In the rows, zero is written as 128.
Known rows, with every step that occurs:
fizik -> torez -> tode -> dakad -> buris -> ditidiv: [ 29 149 112 143 123 177 102 159 101 139 120 133 133 150 185 198  80 111
 141 142 129  80 148  84 114  93  83 146 103 126 160 137 126 135  89 139
 143 179 122 176 167 141 100  86 149 162 133 150 115 158 119 107 109 152
 122 141 172 145 106  53 151  92  79 118 183 119]
torez -> tode -> dakad -> buris -> fizik -> tezok -> kigu: [ 35 128 110 124  86 201 108 166 142 117 121 154 110 168 144 151 112 112
 161 129 124  90 165  94 142 137  70 136 105 139 186 147  49 168  98 156
 169 191  92 199 100 112 136 106 129 128  85 151 141 188 123 140  60 140
 173 114 145 114  77  71 169  95  89 112 180 135]
ziva -> ditidiv: [134  99 164 120 101 116 130 107 104 150 145 136 139 143 141 125 106 115
 146 142 120 132 150 136 137 154 134 120 133 178 156 136 145 131 118 137
 133 180 163 156 159 150 107 145 144 154 167 131 148 145 145 130 142 132
 109 108 148 142 146 130 125 100 108 120 144 116]
kigu -> tezok -> fizik: [121 137 188 151 130 125 113 154 131 118 160 129 166 166 135 170 128 115
 145 165 169 135 136 140 101  80 125 122 151 150 119 101 116  81 169 158
 157 143 114 153 121 108 139  76 151  93 114 162 142  96 129 200  86 149
 158  97 135 116 150 139 131 138  95 177 189 100]
fizik -> torez -> tode -> ziva: [ 47 137 109 149 143 154  81 156 102 126 175 112 141 153 186 204 101 132
 132 143 119  85 163  93 133  93 126 145  88 141 116 136 155 127 110 138
 101 155 129 151 138 133  98  89 120 172 136 154 109 122 101 106 149 119
 128 106 137 179 147  99 136 129 101 127 163 124]
tode -> dakad -> buris -> ditidiv -> kigu -> tezok -> fizik: [ 96 117 174 148 126 165 157 154 146 107 119 171 151 146 125 171 121 122
 157 148 183  50 107 120 100 143  97 130 146 119 186 170  84 108 136 167
 153 176  85 183 140 117 141  87 158  76 108 143 141 162 148 172  63 179
 138 146 172 151 110  87 141 115 110 135 201 118]
kigu -> tezok -> fizik -> dakad: [122 144 184 130 143 134 103 197 133 134 158 133 181 158 148 184 123 104
 149 147 160 122 132 109  86  63 124 119 165 141 162 105 121 106 157 173
 162 143 105 160 108  97 143  53 142  81 112 168 130  87 141 208  71 156
 160  97 152  90 131 145 121 159  92 163 191  85]
kigu -> tezok -> fizik -> buris -> ditidiv -> dakad: [117 118 187 163 126 137  92 190 127 116 192 147 192 161 164 192 116 107
 124 169 193 125 104 127  97  93 121 121 120 121 133  89 109  67 164 162
 165 166 109 155  92  78 133  43 193  87  95 181 119  82 120 201  86 144
 160 116 143 133  99 118 119 140  90 155 198 122]
ziva -> ditidiv -> kigu -> tezok -> fizik: [115  94 209 140 116 116 112 127 113 148 153 149 157 146 141 175 105 105
 175 164 160 133 128 157  98 181 144 102 145 185 129 128 134 109 120 177
 140 196 137 168 133 123  93 108 165 124 182 166 159 155 155 214 120 139
 121  85 160 170 168 150 105 119 105 143 208  97]
tezok -> kigu: [117 130 110 118 103 128 120 153 131 134 142 150 119 105 119 172 119 155
 135 133 133 162 151 133 113 205 150 113 118 125 137 138 102 145 109 126
 160 131 126 130 114 147 122 150 127 120  98 144 155 146 129 156  84 128
 171 129 103 140 135 154 147 125 110 131 148 134]
ziva -> ditidiv -> kigu: [118  89 177 123 113 116 125 113 112 160 131 145 133 127 132 149 106 115
 158 138 127 128 124 152 118 214 152 104 127 169 140 147 140 133  89 158
 118 183 145 159 141 143  81 133 152 145 189 146 152 170 157 171 145 122
 100 111 154 180 158 145 107 109 126 109 164 117]
fizik -> torez -> tode -> dakad -> buris: [ 35 145 104 138 127 178 111 156 113 132 107 130 128 157 182 200  84 120
 154 138 121  82 157  85 129  86  99 148 115 142 147 128 120 136  96 148
 134 148 113 188 147 136 107  92 126 164 123 158 115 154 122 117 124 143
 129 129 169 137 110  65 146 100  86 121 180 109]
fizik -> dakad -> buris -> ditidiv -> kigu -> tezok: [112 118 154 117 148 172 104 210 134 183 136 157 180 133 127 164 101 107
 149 112 137  73 113  93  99 153 111 111 145  93 178 172 117 123  68 149
 160 181  97 164 120 131 119  77 184  91 109 142 132 136 175 165  54 174
 121 131 184 108  46 121 114 139 118 131 174 106]
buris -> fizik: [110 147 130 130  92 100  96 147 127 103 121 127 155 159 141 151 135 142
 123 129 133 104 116 149 138 123  83 106 119 134 131 132 100 151 117 149
 137 136 133 154 127 119 115 146 147 121 103 121 110 127  74  81 110 106
 139 149 127 110 106 144  95 134 112 140 129 121]
tode -> ziva -> torez: [143 119 113 165 150 116 112 123 136 108 190 138 164 141 157 196 128 167
 122 145 127  68 134 145 124 145 153 137  95 182 154 174 135 112 170 139
 100 125 104 126 142 141 121 129 125 117 120 130 141 129 160 110 142 132
 137  93 123 197 172 146 133 138 125 147 110 143]
torez -> tode -> ziva -> ditidiv: [ 76 100 158 142 118 176 117 111 121 133 197 124 115 162 164 115 133 106
 144 124 124  98 177  86 171 128 122 149  97 183 148 166 161 132 133 128
 107 220 135 157 134 121 111  99 118 161 167 142 125 150 117 124 138 134
 129  76 125 178 137 121 160 118 115  94 151 151]
tezok -> kigu -> buris -> ditidiv: [114 135 114 132  78 129  85 154 111 155 174 160 136 116 137 169 128 119
 133 144 147 147 151 155 124 243  97 118  80 113 150 150  95 160 111 105
 178 180 147 108 116 138  91 138 195 102  98 142 140 133 137 161  68 159
 179 131  90 167 117 131 162  95  86 136 136 123]
torez -> tode -> ziva: [ 73 121 138 143 137 180 111 128 143 122 184 117 110 154 156 119 144 109
 137 114 126  93 163  83 164 111 119 149  92 149 132 164 147 129 141 124
  99 183 115 141 114 109 125  93 108 148 144 142 110 135 111 124 132 132
 141  87 114 171 128 116 163 134 126  97 141 159]
buris -> fizik -> tezok -> kigu: [ 80 130 101 123  68 115  58 193 118 113 152 141 165 154 126 179 113 150
 117 156 120 112 142 173 103 166  88  92 104 124 136 128  51 173  89 160
 162 155 117 155  89 124 128 153 150 109  79 131 166 141  91 135  69  94
 175 124 132 120 100 133 113 125 104 165 142 120]
ditidiv -> kigu -> tezok -> fizik -> buris: [ 94 104 174 166 161 140  92 187 145 126 145 136 160 143 139 205 123 120
 157 157 176 122  98 159  96 169 144 114 129 131  88 117 115  89 128 173
 138 143  86 156  77  90 104  68 154  94 120 186 127 125 134 224 105 132
 145 101 137 167 116 158 106 147 120 148 216 109]
tode -> ziva: [134 106 133 147 137 132 130 128 137 101 202 127 143 133 127 133 145 156
 116 128 133  52 142 123 145 142 154 144 112 133 137 182 139 117 159 134
  81 141 112 120 113 123 141 116 103 110 115 119 131 108 118 120 142 124
 140 110 106 188 146 141 136 152 155 130 119 145]
dakad -> buris -> ditidiv -> kigu: [104 109 147 141 134 151 138 132 144 150 122 156 152 116 114 138 112 119
 148 129 148  98 108 134 122 215 116 122 118  87 112 183 104 110  85 123
 142 192 106 147 147 160 110 142 181 127 102 132 132 178 139 109  66 169
  99 147 167 158  62 110 123 104 147 129 158 149]
torez -> tode: [ 68 138 133 131 129 182 113 126 133 146 127 121  98 154 155 114 132  90
 143 115 123 154 151  89 151  97  97 139 104 148 131 117 136 138 118 123
 144 177 127 142 124 116 113 102 133 161 149 150 104 147 117 134 120 133
 134 101 126 122 118 105 156 118 105  98 148 144]
ditidiv -> kigu: [110 113 141 141 150 130 120 134 137 133 107 137 120 107 120 154 127 127
 151 121 142 122  95 145 105 198 139 109 119 124 110 145 125 130  90 150
 110 133 103 129 107 117  97 123 137 121 157 145 126 159 140 174 138 115
 117 128 140 178 142 143 107 136 150 117 157 130]
ziva -> torez -> tode -> dakad: [ 80 148 116 156 140 168 109 126 128 135 103 141 118 161 178 199 106 114
 149 143 125 124 133 109 113  98  89 134 103 216 200 121 103 138 150 147
 165 135  99 162 160 128 100 109 137 146 158 153 117 174 179 135 132 146
 141 106 141 137 162 101 161  92  65 120 140 129]
ditidiv -> dakad -> buris -> fizik: [157 126 114 133 101 110 147 133 165 104 117 169 163 143 139 146 105 129
 158 117 144 113 102  97 139 145 121 105 123 108 149 125  69 119 112 170
 134 138 106 176  86  98 143 125 179 105  51 148 101 135 103 105  89 107
 132 159 163 102  69  89  99 140 163 126 147 142]

Rows:
[ 98  92 150 138 119 179 139 103 146 126 193 144 128 158 160 116 113 103
 167 116 123  93 171  62 173 134 130 141  95 170 159 166 138 118 130 148
 108 224 118 176 110 108 121  95 141 155 127 157 119 155 126 127 119 135
 127  84 147 170 110  92 161 119 134  89 159 162]
torez -> tode -> ziva -> ditidiv -> dakad -> buris
[ 83 146 153 144 114 111 109 151 122 112 172 144 176 158 207 220  81 103
 167 156 151 121 145  82 118  75 137 137 109 171 145 109 139 112 139 175
 121 175 119 179 133 116 110  86 118 150 109 189 107 113  75 118 101 116
 136 111 173 164 181  93 140 132 101 134 201 133]
tezok -> fizik -> torez -> tode -> ziva -> ditidiv -> dakad
[ 41 169 108 139  90 130  67 172 105 103 108 117 144 179 193 206 104 130
 132 139 125  82 129 118 127  71  59 118 102 150 152 119 103 165 100 161
 138 147 134 190 139 114  96 105 140 150 127 143 101 136  63  86 126 114
 142 144 149 118 120  97 109 121  77 126 167 104]
buris -> fizik -> torez -> tode -> dakad
[ 86 119 163 140 130 140 108 144 112 152 134 144 138 111 128 145 122 114
 125 125 156 120  85 149  92 185 106 103 103 105 127 165 135 127  86 131
 130 178 125 109 152 132  82 116 184 117 178 134 133 153 128 145 110 144
  98 153 150 185 139 125 109 121 126 115 151 147]
buris -> ditidiv -> kigu
[131 143 135 143  98 120  96 129 113 148 176 162 154 128 157 130 124  76
 132 137 157 121 104 139 132 170  73 123  77 118 163 128 108 135 131 123
 156 179 150 102 107  95  97  91 234  92 130 137 103 100 142 148 118 152
 139 148 118 156 110  78 136 101 118 125 117 120]
kigu -> buris -> ditidiv -> dakad
[ 84 124 201 153 133 137  97 155 110 142 152 146 163 132 134 173 122 105
 136 152 184 121  89 157  79 159 105 103 115 116 123 145 125 102 109 149
 152 195 117 124 144 124  93  83 196  99 167 154 139 139 129 188  88 154
 119 126 153 176 148 134 111 127 107 142 193 134]
buris -> ditidiv -> kigu -> tezok -> fizik
[115 143 189 135 135 147 107 205 136 148 164 152 196 161 142 176 114 101
 150 152 169 103 131 104  92  83 111 125 161 122 164 130 110  93 142 165
 176 175 103 167 127 118 143  67 172  81  91 159 132 103 141 182  34 180
 147 115 168  93  92 127 125 145  88 167 197 100]
kigu -> tezok -> fizik -> dakad -> buris -> ditidiv
[105 147 124 137 118 108  66 188 143 150 126 145 158 139 142 178 141 101
 165 118 141  95  93 156 124 216  86 100  98 127 146 147  94 175  82 156
 137 154 109 146  72  89  75  99 183  83 124 151  96 124 126 162 112 118
 141 129 128 150  96 147  96 139 123 129 149  90]
ditidiv -> kigu -> buris -> fizik -> dakad
[ 83 122 165 150 133 135 113 169 127 147 136 153 188 135 138 206  87 126
 159 160 173  98 119 139  95 176 121 116 132 100  94 157 104  87  90 142
 154 190 104 163 156 157 104 114 194 120  92 163 135 158 129 140  48 177
 113 136 187 159  85 105 114 114 114 168 202 124]
dakad -> buris -> ditidiv -> kigu -> tezok -> fizik -> torez
[131 112  95 128  85 122 124 157 152 110 141 186 167 140 125 166  92 143
 158 131 139 116 122 108 112 176 119  99 111  97 158 125  37 132  85 177
 155 150  95 174  61 108 153 135 182 104  32 152 130 147 117 139  61 103
 158 147 162 111  64  83 110 134 154 140 151 142]
ditidiv -> dakad -> buris -> fizik -> tezok -> kigu
[126 157 156 109 134 129 128 208 156 144 120 161 197 134 152 167 112  91
 157 121 159 107 125  82 110 108 111 134 155  99 171 149 109 128 122 148
 173 167  92 172 135 141 140 110 124  94  53 156 111 117 108  96   7 171
 130 149 183  85  85 118 142 139 107 141 178 132]
tezok -> fizik -> dakad -> buris -> ditidiv
[109 119 169 139 160 141 113 192 160 148 126 155 172 140 123 200 115 114
 179 136 164 104 108 125  90 166 140 110 152 123 124 138 104  99 106 182
 150 153  73 171  90 107 121  79 152  81 107 179 132 136 152 223  65 147
 137 106 163 137 108 151 107 152 124 152 215  97]
ditidiv -> kigu -> tezok -> fizik -> dakad -> buris
[116 111 166 136  86  92  86 121 108 148 144 146 149 151 145 160 115  97
 166 148 134 113 122 175 142 239 104 100 108 182 139 150 118 156  92 152
 135 203 154 158 126 124  64 140 196 128 170 145 133 156 139 158 138 127
 117 109 137 181 133 148 103  98 107 130 156  95]
ziva -> ditidiv -> kigu -> buris -> fizik
[114 123 125 148 134 125 102 137 141 149 132 142 131 120 129 157 143 100
 165 130 146 118 104 166 128 241 116 113  98 132 106 144 108 143 103 139
 125 151 115 115  84 105  83 114 176  98 141 151 116 134 157 192 140 133
 137 113 107 188 128 135 117 116 137 132 147 105]
ditidiv -> kigu -> buris
[121 133 144 146 138 119 103 191 149 103 142 136 171 147 166 180 124 115
 132 150 166 130 113 128 137 124 136 151 127 116 103 103 116 105 160 144
 152 128  91 164  97 108 131 109 115 110  45 173 107  97  87 110  77 131
 151 132 137 125  92 139 138 137 104 141 175 142]
tezok -> fizik -> buris
[ 86 131 202 138 139 145  86 193 113 162 155 150 172 128 141 184 118  92
 139 136 181 110  82 133  65 141 105 101 127 110 157 150 129 118 105 159
 160 189 111 133 132 117  93  66 190  86 168 158 139 127 136 191  69 160
 125 128 167 152 135 133 108 134 100 137 193 121]
buris -> ditidiv -> kigu -> tezok -> fizik -> dakad
[ 15 137 119 146 131 181  97 164 108 143 105 142 129 144 178 213  79 112
 155 136 137  76 131  97 103 127  87 141  99 124 143 143 123 136  70 147
 137 175 112 180 155 136  86  81 155 162 148 162 121 171 122 125 117 150
 113 138 175 169 116  64 139  92  92 113 195 120]
fizik -> torez -> tode -> dakad -> buris -> ditidiv -> kigu
[136  83 157 140 115 125 134 107 114 117 217 133 152 146 140 131 128 141
 126 137 126  60 160 129 150 159 159 140 115 176 155 187 159 122 151 141
  83 184 140 143 139 135 123 125 121 129 151 119 153 121 133 124 148 130
 126  91 128 200 158 146 130 128 141 122 127 134]
tode -> ziva -> ditidiv
[ 60 137 140 131 122 197 132 130 133 121 107 135  85 154 157 121 136  92
 150 110 132 105 143  74 148  83  79 151 115 156 190 132 113 152 140 143
 138 162 109 167 123  96 128  80 111 142 159 143 108 161 125 147 130 139
 140 118 133 129 132  77 171 105  92  82 160 135]
torez -> tode -> dakad
[ 94 140 104 133 100 130 138 157 132  86  91 154 151 161 147 187 106 152
 144 136 131  28 125 121 125 124  88 139 137 124 186 156  73 148 112 164
 133 127 105 203 135 130 141 120 130 114  74 125 125 151 104  87 100 140
 142 164 163 124  85  89 121 111 107 137 162 100]
tode -> dakad -> buris -> fizik -> torez
[ 58 128 146 132 118 209 145 132 140 132 111 146 100 154 149 114 120  89
 149 121 137  87 148  74 152 106  71 151 115 135 189 161 102 138 121 128
 158 203 107 176 146 117 126  89 146 142 134 137 112 179 130 116  87 171
 134 126 154 130  84  62 180  88  94  86 173 151]
torez -> tode -> dakad -> buris -> ditidiv
[ 98 118 145 134 128 169 162 139 142 119 104 166 126 125 121 147 116 131
 146 127 159  43 103 117 117 176  97 140 132 110 190 187  90 132 115 146
 138 167  94 168 140 126 126 108 153  97 119 126 136 185 153 135  87 165
 120 159 168 161  96  85 138 100 133 107 167 132]
tode -> dakad -> buris -> ditidiv -> kigu
[ 69 107 198 144 115 136  87 142 100 159 151 137 155 160 172 205  82 101
 177 163 145 137 145 137  99 153 132 109 126 193 125 115 144 111  98 178
 142 214 135 188 148 129  74  87 168 154 190 187 148 150 144 211 126 134
 114  78 172 171 169 134 109 102  79 142 227  93]
ziva -> ditidiv -> kigu -> tezok -> fizik -> torez -> tode
[125 133 115 136  75 119  97 157 120 150 180 173 138 107 140 172 115 114
 138 137 155 155 133 137 114 236 103 105  77 115 170 136  84 153 114 125
 179 174 145 107  95 114  96 123 213  95 103 151 132 121 138 177  73 145
 182 142  96 165 119 114 155 103 101 129 134 127]
tezok -> kigu -> buris -> ditidiv -> dakad
[ 95 146 102 140  74 107  48 170 118 122 171 138 175 176 143 154 138  96
 136 160 123  94 135 190 145 169  51 112  83 138 135 116  60 172 124 135
 155 166 127 133  85 100 111 126 194  91  92 130 126 101 114 139 109 121
 165 117 105 121  82 102 120 103 104 175 112  92]
kigu -> buris -> fizik -> tezok
[ 86 112  97 132  77 145  71 187  99 152 205 169 158 129 121 174 100 104
 134 160 133 130 137 155  85 208  97 102  76 106 163 116  56 156  91 146
 172 185 119 115  65 110 126 119 202  91  90 152 172 123 164 211  72 123
 177 118 121 159 112  76 142  97 118 157 135 124]
fizik -> tezok -> kigu -> buris -> ditidiv -> dakad
[109 129 183 140 158 133 100 196 140 150 130 146 166 136 131 201 123 105
 168 133 168 114 100 132  74 141 137 103 144 134 134 126 120 113 112 186
 144 147  85 158  88  95 111  62 144  80 139 180 129 126 150 233  90 133
 141 100 153 144 143 155 104 159 116 144 211  94]
ditidiv -> kigu -> tezok -> fizik -> dakad
[129 130 116 127 101 115 127 140 159 110 103 142 163 156 124 139 116 143
 147 129 129  90 137 133 160 169 100 121 135 112 117 161  77 129 104 129
 148 152 112 177 134 145 139 163 158 127  44 123 113 154  95  66  67 140
 130 145 148  95  40 124 112 117 134 144 138 132]
dakad -> buris -> fizik
